Below are the code and all the weights of a small trained network. Each question names an input and a target symbol and asks about switching units off, where a switched-off unit gives its printed mean instead of its output.

import numpy as np


def w(rows, s, z=0):
    codes = np.array(rows[::2]) - 128.0
    scale = np.full(codes.shape[1], s)
    scale[-1] = z or s
    return codes * scale


def norm(h):
    return h / np.sqrt((h * h).mean(-1, keepdims=True) + 1e-5)


def f(y):
    return y / 2 * (1 + np.tanh(0.7978845608 * (y + 0.044715 * y**3)))


def softmax(a):
    e = np.exp(a - a.max(-1, keepdims=True))
    return e / e.sum(-1, keepdims=True)


def log_softmax(a):
    a = a - a.max(-1, keepdims=True)
    return a - np.log(np.exp(a).sum(-1, keepdims=True))


def net(x, mask):
    ids = ['ΓΛΞΠΩαεζηθστφψ'.index(c) for c in x.split()]
    T = len(ids)
    res = E[ids] + P[:T]
    u = 0
    for l in range(2):
        r = norm(res)
        for j in range(2):
            rows = slice(2 * j, 2 * j + 2)
            q, k, v = (r @ M[l][rows].T for M in (Q, K, V))
            z = softmax(np.where(np.tri(T) > 0, q @ k.T / 2**0.5, -1e9)) @ v
            o = O[l][rows]
            res = res + np.where(mask[u + j], z, o[:, -1]) @ o[:, :-1]
        u += 2
        y = f(norm(res) @ A[l][:, :-1].T + A[l][:, -1])
        res = res + np.where(mask[u : u + 4], y, B[l][:, -1]) @ B[l][:, :-1]
        u += 4
    return log_softmax(norm(res)[-1] @ U[:, :-1].T + U[:, -1])


Q, K, V, O, A, B = {}, {}, {}, {}, {}, {}
E = w([
[155,132,124,110,168,82,64],'Γ',
[158,134,143,112,174,82,56],'Λ',
[126,117,68,76,115,94,78],'Ξ',
[148,184,185,163,172,153,126],'Π',
[156,199,202,133,167,149,93],'Ω',
[134,201,178,157,155,200,148],'α',
[117,172,91,70,135,164,109],'ε',
[137,156,205,162,75,63,79],'ζ',
[133,173,83,91,61,206,181],'η',
[84,72,252,12,107,138,160],'θ',
[76,113,142,168,69,136,32],'σ',
[205,90,114,157,79,81,145],'τ',
[128,81,108,156,152,199,92],'φ',
[181,89,146,89,183,143,136],'ψ',
],0.018)
P = w([
[138,188,48,189,187,111,113],'0',
[219,172,122,138,97,115,63],'1',
[183,139,130,153,85,129,93],'2',
[181,123,165,112,67,144,107],'3',
[150,88,193,117,55,150,130],'4',
[146,75,217,110,55,152,133],'5',
[132,54,255,81,36,150,134],'6',
],0.0096)
Q[0] = w([
[210,112,149,156,39,208,82],'L0H0',
[158,99,72,185,161,181,67],'L0H0',
[113,88,213,9,156,149,149],'L0H1',
[66,126,71,160,224,99,178],'L0H1',
],0.013)
K[0] = w([
[100,69,177,87,117,146,169],'L0H0',
[186,158,178,105,92,170,106],'L0H0',
[115,113,195,103,59,139,142],'L0H1',
[112,249,74,127,150,100,121],'L0H1',
],0.016)
V[0] = w([
[73,144,105,200,52,120,127],'L0H0',
[166,100,99,175,161,154,99],'L0H0',
[207,130,138,86,129,31,250],'L0H1',
[174,58,112,102,176,206,145],'L0H1',
],0.014)
O[0] = w([
[127,159,140,144,62,94,137,1],'L0H0',
[167,64,131,157,131,145,146,199],'L0H0',
[99,137,51,148,197,89,214,50],'L0H1',
[252,102,48,69,140,171,134,189],'L0H1',
],0.013,0.0037)
A[0] = w([
[124,59,88,44,103,7,74,102],'L0N0',
[165,123,66,119,109,168,99,179],'L0N1',
[70,114,88,163,215,120,188,179],'L0N2',
[53,132,134,117,71,130,193,254],'L0N3',
],0.011,0.0045)
B[0] = w([
[134,182,180,195,160,171,156,174],'L0N0',
[173,132,105,120,171,167,38,245],'L0N1',
[137,115,93,117,44,64,1,253],'L0N2',
[173,184,103,136,109,43,39,213],'L0N3',
],0.011,0.0048)
Q[1] = w([
[119,112,118,128,231,111,124],'L1H0',
[240,172,165,99,141,127,46],'L1H0',
[156,196,102,38,150,64,57],'L1H1',
[200,231,223,119,178,101,9],'L1H1',
],0.013)
K[1] = w([
[132,193,157,115,170,143,156],'L1H0',
[116,94,143,10,78,111,210],'L1H0',
[183,97,144,56,97,68,206],'L1H1',
[57,97,111,26,46,156,217],'L1H1',
],0.013)
V[1] = w([
[88,188,123,38,186,116,65],'L1H0',
[105,82,208,73,107,102,152],'L1H0',
[189,248,112,120,70,138,165],'L1H1',
[73,137,69,109,62,176,85],'L1H1',
],0.016)
O[1] = w([
[28,150,153,6,147,223,190,253],'L1H0',
[117,158,209,47,131,119,35,51],'L1H0',
[219,245,120,140,119,81,255,234],'L1H1',
[107,127,92,215,3,220,200,177],'L1H1',
],0.012,0.0041)
A[1] = w([
[131,120,165,134,183,192,173,91],'L1N0',
[119,132,81,202,86,65,127,58],'L1N1',
[8,194,177,175,118,77,122,2],'L1N2',
[92,97,132,140,63,188,126,124],'L1N3',
],0.016,0.003)
B[1] = w([
[104,198,70,125,158,172,58,197],'L1N0',
[107,177,78,5,143,82,61,253],'L1N1',
[139,62,112,224,177,151,237,232],'L1N2',
[96,163,56,206,122,72,50,220],'L1N3',
],0.018,0.0064)
U = w([
[215,88,148,114,64,124,89,131],'Γ',
[169,153,169,174,205,69,73,31],'Λ',
[150,42,75,99,180,142,142,145],'Ξ',
[104,116,159,84,115,119,143,130],'Π',
[200,229,170,146,163,100,118,3],'Ω',
[84,63,126,130,132,97,96,105],'α',
[99,98,155,157,167,90,195,255],'ε',
[43,152,73,128,99,197,121,66],'ζ',
[128,178,124,127,182,107,118,42],'η',
[83,103,197,147,46,79,100,218],'θ',
[120,153,135,81,73,132,222,197],'σ',
[86,79,146,104,132,111,117,140],'τ',
[126,130,98,95,101,11,104,182],'φ',
[114,149,190,124,189,130,105,100],'ψ',
],0.011,0.0053)

Each question gives the input, a string of symbols that net reads in full, and the target symbol t.
The units are the heads (2 rows each of Q, K, V and O) and the neurons (one row each of A and B). Each row of codes is followed by its name. A weight is (code - 128) times the scale printed after its matrix; where a second scale follows, it is the last column's (O, A, B and U).
mask holds one flag per unit, layer by layer, with each layer's heads first. A switched-off unit (its flag False) gives its mean, the last column of its rows in O or B, instead of its output. The means were averaged over made-up inputs and are rounded, as every weight is.
A unit's drop is (log p(t) with every unit on - log p(t) with that unit switched off) / (log p(t) with every unit on - log p(t) with every unit switched off).
The circuit of an input: a set's keep is (log p(t) with only the set's units on - log p(t) with every unit switched off) / (log p(t) with every unit on - log p(t) with every unit switched off). Starting from all 12 units, units are removed one at a time, each time the one whose removal leaves the highest keep (on an exact tie, the one counted first), for as long as the keep stays at least 0.8.
circuit, biggest first: the units of the circuit, biggest drop first
k most important neurons: the k neurons with the biggest drops, biggest first
top k neurons in layer l: the k neurons of layer l with the biggest drops, biggest first
which heads matter: for each layer, one digit per head in row order, 1 if its drop is at least 0.15 and else 0, layers parted by /
input φ η Ω, target Γ: which heads matter -> 01 / 00
input ψ η ε θ, target Ξ: circuit, biggest first -> L0H0
input τ ε ε α, target ζ: top 2 neurons in layer 0 -> L0N2, L0N0
input ζ Ω Π, target ε: which heads matter -> 01 / 00
input Π τ ζ Ω, target φ: circuit, biggest first -> L0H1, L1N1, L0N2
input ζ η Ω, target σ: which heads matter -> 10 / 01
input η τ ε, target φ: circuit, biggest first -> L0H1, L0N2
input φ Ξ α τ Ω, target φ: which heads matter -> 01 / 00
input Π Γ Ω φ Γ σ Ξ, target θ: which heads matter -> 01 / 00
input τ Π α η, target σ: 4 most important neurons -> L0N2, L1N3, L0N0, L1N0
input ζ ε α Π, target ζ: which heads matter -> 01 / 01
input θ φ α, target ζ: 2 most important neurons -> L0N2, L1N3
input φ ψ ψ η Λ, target Ξ: which heads matter -> 11 / 00
input ψ ε Π σ ζ σ η, target θ: circuit, biggest first -> L0H1
input τ Π α, target φ: 2 most important neurons -> L0N2, L1N1
input Γ Ω τ Π, target φ: circuit, biggest first -> L0N2, L0H1
input Π ζ σ Π τ Π, target φ: circuit, biggest first -> L0H1, L0N2
input α ε ζ, target ε: circuit, biggest first -> L0H1, L1N2
input σ η θ ζ Ξ, target Ω: 3 most important neurons -> L0N0, L0N3, L1N1
input τ ζ σ α ψ Γ, target Ξ: circuit, biggest first -> L0H1
input Ξ Λ Γ ε, target ζ: which heads matter -> 00 / 11
input σ σ θ Π τ α Γ, target Ω: circuit, biggest first -> L0H0, L0N0, L1H1
input Ξ Ω Ω, target ψ: top 2 neurons in layer 0 -> L0N2, L0N1
input α η ψ τ ζ Γ Ω, target ε: top 2 neurons in layer 0 -> L0N1, L0N3
